[136 142 172 145  95 158 116 100  98 100 170] = <92>
[171 135 155  99 143 160 135 127  80 159 116] = <102>
[ 86 142 172 145  95 158 116 100  98 100 170] = <118>
[155 160  86  89 163 131  82 154 141  83 112] = <120>
[122 101  95 129 108  88 144 121  95 166 137] = <218>
[122 101  95 129 108  84  97 134 126 174 101] = <204>
[ 88  91  92 157  90 148 176 162 152  73 113] = <138>
[152 143 175 131  81 129  93  96 161 108  83] = <167>
[171 135 155  99 143 160 135 146  80 159 116] = <122>
[ 86  79  89 116 123 157 136 174 133 158  94] = <133>
[161 157 169 165 114 157 117 129 111  95 128] = <184>
[ 95 174 164 146 161 172 153 153 112 160  81] = <154>
present: [134 125]	no
present: [174 136]	no
present: [172 145]	yes
present: [101 174]	no
present: [157 117]	yes
present: [122 101  95]	yes
present: [ 94 158 133]	no

[102 162 132 161 168 141 150 154 128 176 163 112 103 151 150 126  82 122
 145  93 150 148 119 143 131  81 161 165 130 137 140 130 104 113 134 120
 102 141 129 115 128 120 113  92 147 135 126 133 144 150 158 143 154 136
 105 137 100 129 156 133 132 127 156] = <92>
[103 161 121 147 159 147 142 150 130 167 165 110 104 138 148 120  77 117
 127 100 133 150 132 139 145  94 171 169 141 138 144 126 109 108 154 132
  92 142 132 105 126 123 118 102 133 128 117 134 132 158 146 141 157 134
  95 124 100 125 165 133 145 129 161] = <120>
[150 165  94 122 120 138 117 140 107 108 149  94 154 152 104 117 107 131
 148 117 174 121 119 109  98 125 144 153  76 145 156 134 121  89  89 105
 158 122 128 115 139 114 166  96 118 146 123 132 132 148 133 112 107 117
  98 148 116 160 165  81  93 107 140] = <204>
[105 163 134 161 168 140 149 153 120 177 166 115 106 154 153 125  80 123
 146  97 145 146 118 139 136  84 157 160 125 133 139 126 101 113 134 118
 103 142 130 118 124 120 117  95 145 136 126 132 141 152 157 141 152 133
 103 134  99 128 157 133 130 128 158] = <122>
[150 160  90 121 120 139 119 136 106 113 143  99 152 155 105 113 107 131
 148 120 176 123 119 112  96 120 143 146  73 145 154 134 120  84  89 105
 163 124 133 110 141 114 165 100 117 147 123 129 134 151 131 111 113 118
  99 142 117 161 165  81  92 106 139] = <118>
[105 163 134 161 168 140 149 153 120 177 166 115 106 154 153 125  73 123
 146  97 145 146 118 139 136  84 157 160 125 133 139 126 101 113 134 118
 103 142 130 118 124 120 117  95 145 136 126 132 141 152 157 141 152 133
 103 134  99 128 157 133 130 128 158] = <154>
[156 170  92 118 131 139 123 138 100 109 142 102 144 158 105 108 101 122
 144 113 173 119 115 124  91 117 147 140  73 147 160 135 127  76  93 117
 156 127 125 119 124 121 164 114 131 152 131 134 133 149 113 115 116 118
  85 150 125 160 162  78  94 108 151] = <102>
[149 164  90 121 124 137 121 137 108 111 141  95 157 153 102 112 110 130
 146 120 176 118 117 116 101 122 144 149  72 145 156 133 128  88  87 105
 163 123 129 115 138 116 166  97 121 149 122 130 131 152 137 115 112 117
 103 146 116 161 165  84  91 108 138] = <138>
present: [113 143  99]	yes
present: [133 156 129]	no
present: [ 72 149 144 122 101]	no
present: [113  96 120]	no
present: [154 108 109]	no
present: [104 130]	no
present: [106 154 153 125  73]	yes

[162 106 169  73 154 114 140 146 133 145  94] : <138>
[163  92 157  84 152 117 137 138 132 139 102] : <167>
[184 125 120  92 131 125 123 152 132 149 140] : <120>
[186 123 112  96 131 123 121 154 132 163 141] : <218>
[164 105 168  74 153 114 140 145 133 144  95] : <122>
[163  92 157  84 152 117 124 138 132 139 102] : <154>
[183 124 119  92 131 123 121 153 132 152 140] : <204>
[183 125 120  92 131 123 141 147 134 144  94] : <118>
[164 105 168  74 153 114 140 145 133 149 140] : <184>
[189 125 119  92 131 128 125 151 132 149 141] : <102>
present: [163  92 157  84]	yes
present: [164 104]	no

[111 138 116  92 118 140 113 145] : <102>
[117 143 130 132 110 112 145 152] : <118>
[121 121 107 171 107 111 128 116] : <218>
[163 116 164 114 125 130 121 129] : <122>
[128  86 121 143 159 140 112 130] : <184>
[ 95 136 119 184 106 115 141 133] : <138>
[125 141 139  95 134 136 141 144] : <92>
[171 127 133 110 135 114 145 130] : <120>
[115 115 119 139 125 124 133 127] : <154>
[137 100 120 121 134 118 122 144] : <204>
present: [136 119 184]	yes
present: [159 140 112 130]	yes
present: [ 95 134 136]	yes

[ 95  99 153  93 151] : <133>
[172  99 173 126 129] : <184>
[ 88 107 141 115 124] : <118>
[ 95  99 153 127 151] : <138>
[ 88 107 168 120 164] : <120>
[ 88 107 168 120  96] : <218>
[186 114 157 138 151] : <92>
present: [124 115 141 107  88]	no
present: [95 99]	yes
present: [157 114 186]	no
present: [ 88 107]	yes
present: [107 168]	yes
present: [138 157]	no

[172 175 162 163 157] -> <133>
[178 172 178 176 178] -> <184>
[180 159 176 167 162] -> <122>
[160 162 167 165 167] -> <120>
[168 175 166 165 189] -> <167>
[160 162 167 148 170] -> <138>
[160 162 167 148 175] -> <218>
[172 175 166 163 157] -> <102>
present: [175 168]	no
present: [160 162 167]	yes
present: [189 165]	no

[131 115 100  88 130 168 128 149 131 120 127 170 112] = <154>
[131 115 108  88 130 168 128 149 131 120 132 170 112] = <138>
[131 115 108  88 130 168 128 149 131 120 127 170 112] = <133>
present: [115 100]	yes
present: [149 130]	no
present: [131 120]	yes
present: [ 89 130 168 128]	no
present: [170 127 120 131]	no
present: [ 88 108 115]	no
present: [131 115]	yes

[105 130 136 123 124 114 122 116 112 143 109 110 164 120 154 149 129  96]  <102>
[146  94 135 145 175 104 133 168 128 150  92 124 128 137 165 105 121 118]  <154>
[135 151 157 128  75 154 111 108 118 113 153 106 137 113 112 163 147 120]  <92>
[140 101 131 133 169 128 106 158 113 142 118 155 143 115 116 113 112 143]  <218>
[112 131 128 155  95  98 141 130 157 144 113 157 108 130 116 130 154 116]  <138>
[117 125 120 121 121 124 152 116 121 113 133 107 108 142 156 130 113 104]  <204>
[123 125 131 113  77 136 109 115 116 143 123 143 167 118 119 150 137  96]  <120>
present: [116 121 113 133 107]	yes
present: [130 157]	yes
present: [130 113]	yes

[ 98 127 163 131 153 131  88 103 139 171 106 127 144  94 150 150 137 114
 171 137 152  85  96 132 160 145 128 117 130 131 118 110 129 174 107 101
 157 129  97 150  82 129  93 134  99 131  78 136 140 177 151 110 164 164
 149 137 155 152 144 174 144  94] -> <118>
[ 85 151 168 109 153 149  98 100 145 152 137 132 146 100 140 148 124 115
 164 111 148  84 106 141 179 125 144 116 106 133 108 104 120 173 115 104
 148 143  82 140 103 131  87 129 115 151  93 129 151 164 140 126 157 148
 161 129 156 131 173 192 130 105] -> <120>
[115 112 138 140 148 129  78 107 142 160  74 133 145  96 148 130 128 122
 156 135 168  91  92 130 147 125 135 139 117 130 114 123 175 148  90 128
 184 114 120 156  77 130  96 119  96 147  92 146 136 172 142 121 150 169
 127 141 121 181 128 150 167  94] -> <92>
[103 160 130  99 140 158 108 104 147 113 132 150 150 118 131 111 100 126
 122  81 157 105 118 142 171  77 177 142  66 132  93 113 171 125 102 150
 161 140 105 132 131 135  89 102 138  63 134 137 154 138 110 158 123 129
 142 121 102 141 179 169 143 118] -> <122>
[ 85 151 168 109 153 149  98 100 145 152 137 132 146 100 140 148 124 115
 164 111 148  84 106 141 179 125 144 116 106 133 108 104 120 173 115 104
 148 143  82 140 103 130  94 124  98 144  86 143 139 175 144 120 154 170
 134 138 128 176 134 157 164  91] -> <133>
[115 109 151 145 148 119  85 109 137 172  86 125 141  95 152 145 140 121
 166 150 154  90  92 129 142 149 115 125 144 130 125 122 143 161 103 106
 167 115 114 156  73 128 105 132  93 161  77 141 133 175 155 106 162 171
 134 140 145 168 120 151 157  93] -> <138>
[ 85 151 168 109 153 149  98 100 145 152 137 132 146 100 140 148 124 115
 164 111 148  84 106 141 179 125 144 116 106 133 108 104 120 173 115 104
 148 143  82 140 103 131  87 129 115  88  93 129 151 164 140 126 157 148
 161 129 156 131 173 192 130 105] -> <204>
[ 88 161 150 101 149 157 102  97 148 131 140 144 152 107 137 130 110 123
 142  92 157  92 113 143 180  98 165 128  79 135  96 105 149 151 108 129
 153 146  88 139 117 133  84 113 129  66 115 135 155 152 125 147 140 140
 153 124 127 134 185 188 136 111] -> <184>
present: [125 147]	yes
present: [135 156]	no

[117 133 127  88 137  82] : <92>
[ 95 108 114 123 110 113] : <118>
[185 157 154 171 177 192] : <184>
[160 154 141 129 147 137] : <122>
[122 116 119 146 124 156] : <167>
[ 82  96 120  98  92  75] : <154>
[113 120 125 116 123 112] : <133>
[141 129 135 126 153 140] : <120>
[132 139 123 140 136 131] : <204>
present: [122 116 119 146 124]	yes
present: [ 92  98 120]	no
present: [137  88 127 133 117]	no
present: [153 126 135 129 141]	no
present: [139 123 140 136 131]	yes
present: [154 140]	no
present: [146 124]	yes

[150  62 196 133  65 107 181]  <154>
[195  61 140 101 119 177 191]  <102>
[192  61 159  83  90 144  85]  <184>
present: [192  61 159]	yes
present: [177 119 101]	no

[ 85 165  85 133]  <167>
[144 104 173  93]  <133>
[ 87 182 160  94]  <138>
[185  97  98 124]  <102>
present: [104 173  93]	yes
present: [ 88 182 160]	no
present: [ 97  98 124]	yes
present: [185  97  98]	yes
present: [144 104]	yes

[125  95 110  97 144 140 171 155 108 139 128 111 113 118 134 147 144 103
 156 125 129 111  99  87 122 138 107 116 117 133 126 123 149 134 144 111
 130 116 163 117 145 117 149 116 125 103 133 127 110 142 152 126 136 159
 142 100 114 106]  <133>
[ 84 140 149 143 128 188 133 101 139 134 104 159 134 107 171  99 128 168
 115 121 153 112 162 136 128 142 167 132 144 137 127 135  89 127 127 103
 150  99 127 145 128 102 143 140 125 142 114 131 153 151 148 119 112 112
 141 143 136 146]  <204>
[112 133 114 148 119 136 137 120 113 159 151 125 136 113 130 116 175 149
 130 143 106 118 126 122 119 133 168 150 138 130 123 118 124 157 143 124
 110 121  90 143 126 131 131 189 100 125 100 141 124 133 153 106 127 136
 142 175 136  96]  <92>
present: [111 162 136 128]	no
present: [125 103]	yes
present: [159 142]	yes

[148 128 143 110]  <204>
[138 119 117  86]  <138>
[105 134 123 170]  <118>
[138 131 142 131]  <154>
[111 119  99 112]  <133>
[ 95 118  84 122]  <120>
[135 123 124 105]  <92>
[107 128 111  86]  <184>
[107 128 111 146]  <218>
[152 147 182 174]  <102>
present: [108 128 111 146]	no
present: [147 152]	no
present: [134 123]	yes
present: [122  84 118]	no
present: [146 111 128 107]	no
present: [117  86]	yes
present: [135 123 124]	yes

[124 119 107  94 116 126 117 146 134 106 135 134 156 121 129 130 139 137
 103 106 142 102 137 104 106] -> <167>
[117 129 104  95 116 121 122 142 133 101 139 133 151 116 127 130 139 135
 119 116 141  98 140 113 103] -> <184>
[126 111 149 131 114 112 122 108 144 127 148 101 164 110 133 137 149 120
 132 181  99 106 121 148 176] -> <102>
[141 116 149 122 134 138 146 146 117 150 133 126 147 141  96 133 160 126
 145 143  88 101 111 132 179] -> <218>
[120 132 114  98 119 132 114 140 134  99 139 136 160 117 124 127 148 141
 113 120 143 101 138 101  99] -> <92>
[113 132 112  96 124 129 110 132 131  98 140 125 145 121 125 130 145 143
 114 117 143  97 142 109 101] -> <122>
[114 124 118 102 119 131 117 138 134 110 132 131 151 112 127 137 139 149
 112 108 141  96 134 105 112] -> <204>
[113 121 111  86 121 135 107 143 136 112 145 124 157 114 122 128 135 132
 102 112 143  91 145 108  99] -> <154>
present: [113 121 111  86]	yes
present: [134  99 140]	no
present: [139 135 160]	no
present: [119 107]	yes
present: [139  99]	no
present: [134 100 139 136]	no
present: [128 135]	yes

[148  80 110 172  97  86 103  88 114 126 158  83  98  78 158  91  87  84
  85 149 131 125  96  71  87 163 110 165  82 114 147  86 146  83  88 158
 145  94 104  88 165 148  86  93  85 126  77  91 130  82] -> <138>
[151 115  93 121 105 134 150 131 100 101 117 111 104 130 109 117 110 116
 128 101  99 156 106 130 114 143 153 113 143 108 149 118  98 112 126 140
 154 110 105 111 138  99 115 104 112 156 121 128 100 148] -> <92>
[111 157 179 142 166 132 121 137 164 159 141 153 167 131 153 159 160 145
 144 160 166 109 168 137 157 115 115 144 123 153 111 143 161 151 144 119
 106 153 163 166 121 160 159 166 163 110 141 149 163 119] -> <122>
[119 172 159 119 149 168 157 172 128 116  96 150 150 157 133 164 171 146
 156 134 122 133 158 159 176 106 144  97 164 117 107 152 119 153 176 122
 115 134 138 173 105 126 178 154 174 133 146 171 118 161] -> <154>
[112 123 133 137 115 135 102 133 128 133 124 129 115 137 157 102 136 140
  98 160 125 102 112 114 134 124  97 134 123 124 106 146 154 138 132 139
 111 122 116 114 121 160 127 120 116 102 127 100 128 111] -> <118>
[163  94 121 165 132  76 126  78 142 150 185 102 133  75 130 130  86  89
 129 122 161 150 130  97  84 169 141 179  84 149 177  79 138  90  81 142
 162 128 142 112 179 128  89 122 106 149  98 122 158  99] -> <218>
present: [108 143]	no
present: [133 137 115 135]	yes

[121 115 110 133 120 137 142 104 132 129 136 145 149] = <133>
[121 115 110 133 120 137 142 104 132 129 122 122 116] = <167>
[121 115 110 133 120 137 142 124 128 123 125 140 136] = <204>
present: [116 122 122 129]	no
present: [121 115]	yes
present: [133 120]	yes
present: [120 137]	yes
present: [142 105]	no
present: [121 115 110]	yes
present: [110 133 120 138]	no

[162 137 137 148 117 147 125 143 124 115 144] -> <154>
[123 134 166 146 136 139 125 131 124 112 150] -> <204>
[147 112 106 145 134 115 150 126 151 128 150] -> <184>
[119 151 187 136 118 162 134 147 121 111 148] -> <102>
present: [107 145 134]	no
present: [148 117 147]	yes
present: [145 136 139 125]	no

[132 124 129 123 127 129 127 123 127 125] = <138>
[138 103 107  69 123 143  86 104 175  88] = <184>
[128 130 128 134 129 125 129 134 123 130] = <120>
[127 124 123 119 127 130 121 124 138 122] = <133>
[129 135 138 147 129 123 144 135 109 132] = <122>
[127 124 109 119 127 130 121 124 138 122] = <167>
[127 127 125 124 128 129 125 127 133 125] = <102>
[124 142 141 160 129 120 152 142 101 151] = <118>
[127 124 109 119 127 130 121 124 138 141] = <154>
[134 115 117  93 124 138 105 114 156 106] = <204>
[129 135 138 147 129 123 144 135 109 142] = <218>
[134 107 106  76 125 141  88 110 173  91] = <92>
present: [142 152]	no
present: [104 175  88]	yes
present: [ 86 104 174  88]	no
present: [132 123]	no
present: [109 142]	yes

[112 134 124 118 131 132 137 141 130 125 125 127 131 150 130 128 130 121
 142 129 139 113 134 127 138 115 124  99 123 132 141 129 119 130  88 126
 131 126 142 102 135 128 135 130 138 127 149 125 103 124 146 124 120 133
 125 133 125 125 114 120 121 119 123] -> <167>
[119 127 110 136 125 127 130 128 131 126 144 125 127 126 125 132  78 123
  98 123 124 129 131 141 122 144 155 119 119 115 121 134 127 144 120 129
 125 121 145 144 139 124 195 155  94 131 141 120  84 164 139 131 120 134
 142 133 122 134 115 132 134 135 134] -> <184>
[135 126 119 118 141 135 140 131 111 122 107 125 125 129 117 124 132 145
 109 120 112 138 128 130 120 127 141 132 132 122 119 135 135 121 114 121
 125 137 120 100 123 111 136 115 137 118 124 131 157  98 125 128 110 135
 126 134 120 125 148 117 142 135 123] -> <118>
[131 129 131 121 131 128 120 127 136 118 124 123 131 126 140 128 105 129
 134 127 131 145 138 125 124 125 142 171 103 131 132 139 108 138 123 129
 132 128 153 126 129 109 117 146 152 126 143 130 139 152 115 135 124 140
 130 112 128 138 119 126 136 132 131] -> <204>
[111 137 132 132 129 134 134 138 134 129 139 130 132 127 142 127 131 140
 140 131 131 138 128 126 121 121 127 117 115 127 132 126 112 120 146 130
 127 120 126 145 124 139  96 160 156 124 116 135 170 153 139 130 133 125
 131 130 154 126 128 124 133 123 129] -> <133>
[131 129 131 121 131 128 120 127 136 117 124 123 131 126 140 128 105 129
 134 127 131 145 138 125 124 125 142 171 103 131 132 139 108 138 123 129
 132 128 153 126 129 109 117 146 152 126 143 130 139 152 115 135 124 140
 130 112 128 138 119 126 136 132 131] -> <138>
[127 130 130 131 132 127 116 138 123 120 113 124 125 129 160 114 122 126
 150 127 113 128 147 116 130 148 118 145 131 122 139 142 132 137 121 132
 133 133 108 122 116 133 114  98 160 135 123 124 115 150 128 126 100 113
 122 126 121 134 149 129 144 132 132] -> <92>
[111 137 132 132 129 134 134 138 134 129 139 130 132 127 142 127 131 140
 140 131 131 138 128 126 121 121 127 117 115 127 132 126 132 127 158 126
 134 133 116 161 125 121 111 113 136 117 130 124 103 124 138 131 136 124
 126 145 106 129 129 128 130 119 136] -> <120>
present: [145 118]	no
present: [125 143 130]	no
present: [140 128]	yes
present: [127 132 126]	yes
present: [153 126 128]	no
present: [139 152 115 135 124]	yes
present: [140 129]	no

[101  72 125 110] = <184>
[110 187 140 144] = <138>
[ 93 180 135 141] = <118>
present: [187 140]	yes
present: [ 93 180]	yes
present: [180 135 141]	yes
present: [141 135 180  93]	no
present: [140 144]	yes

[138 136 117 108 130 180 101 150 190 125] : <184>
[174 126 151 135 182 149 116  85 110 135] : <154>
[158 134 122 114 144 189  97 129 175 125] : <204>
[114 138 115 106 120 162 110 167 194 126] : <102>
[158 134 122 114 144 189  97 129 175 136] : <120>
[172 132 130 122 159 187  98 109 154 128] : <167>
[177 129 141 129 173 173 105  94 130 132] : <118>
[ 71 142 118 115 116 120 133 184 164 132] : <92>
[ 90 140 116 108 115 140 121 179 185 129] : <138>
present: [125 175]	no
present: [110 162]	no
present: [188  97 129 175 125]	no
present: [182 135 151]	no
present: [ 97 129]	yes
present: [109 115 140 121]	no

[129 128 127 133 110 133] -> <204>
[115 128 150 128 129 127] -> <102>
[115 128 128 128 129 127] -> <138>
[125 128 127 131 121 131] -> <122>
[133 126 131 124 137 124] -> <118>
present: [128 127 133 110 133]	yes
present: [128 128 128 129 127]	yes
present: [127 134 110 133]	no
present: [131 122]	no
present: [128 150 128]	yes

[139  86 149 119 156  84 146 149 157 124 126 139 128 139  87] : <118>
[ 96 123 113 122 135 191 153 128 106 138 145 116 118 166 142] : <167>
[110 143 100 164 103 162  87 138 108 141 138 105  99 140 148] : <122>
[145 153 142 131 147 181 157 117 128 151 133 146 167 106 107] : <154>
[114  93 116 124 122 168  70 145  99 102 137 118 139 132 124] : <204>
[139 146 143 109 117  87 128  90 115 135 113 102 128  98 177] : <102>
[137 142 146 148 142 101  87 140 145 118 187 127 128 160 118] : <92>
present: [151 128]	no
present: [138 108 141]	yes
present: [140 148]	yes

[137 154 159 100 105 119 146  93  97 160 128 135  92 140 175 146 127 137
  90 135 150 120 147 174] = <122>
[ 67 132 150  94 103 128 135 133 113  95 164 156 134 112 120 115 149 137
 108 107 101 120 135 110] = <154>
[ 67 132 150  94 103 128 135 133 113  95 164 156 134 112 120 115 149 137
 108 107 101 154 117 172] = <92>
present: [ 92 140 175 146]	yes
present: [154 137]	no
present: [174 147]	no
present: [108 137]	no
present: [164  95]	no

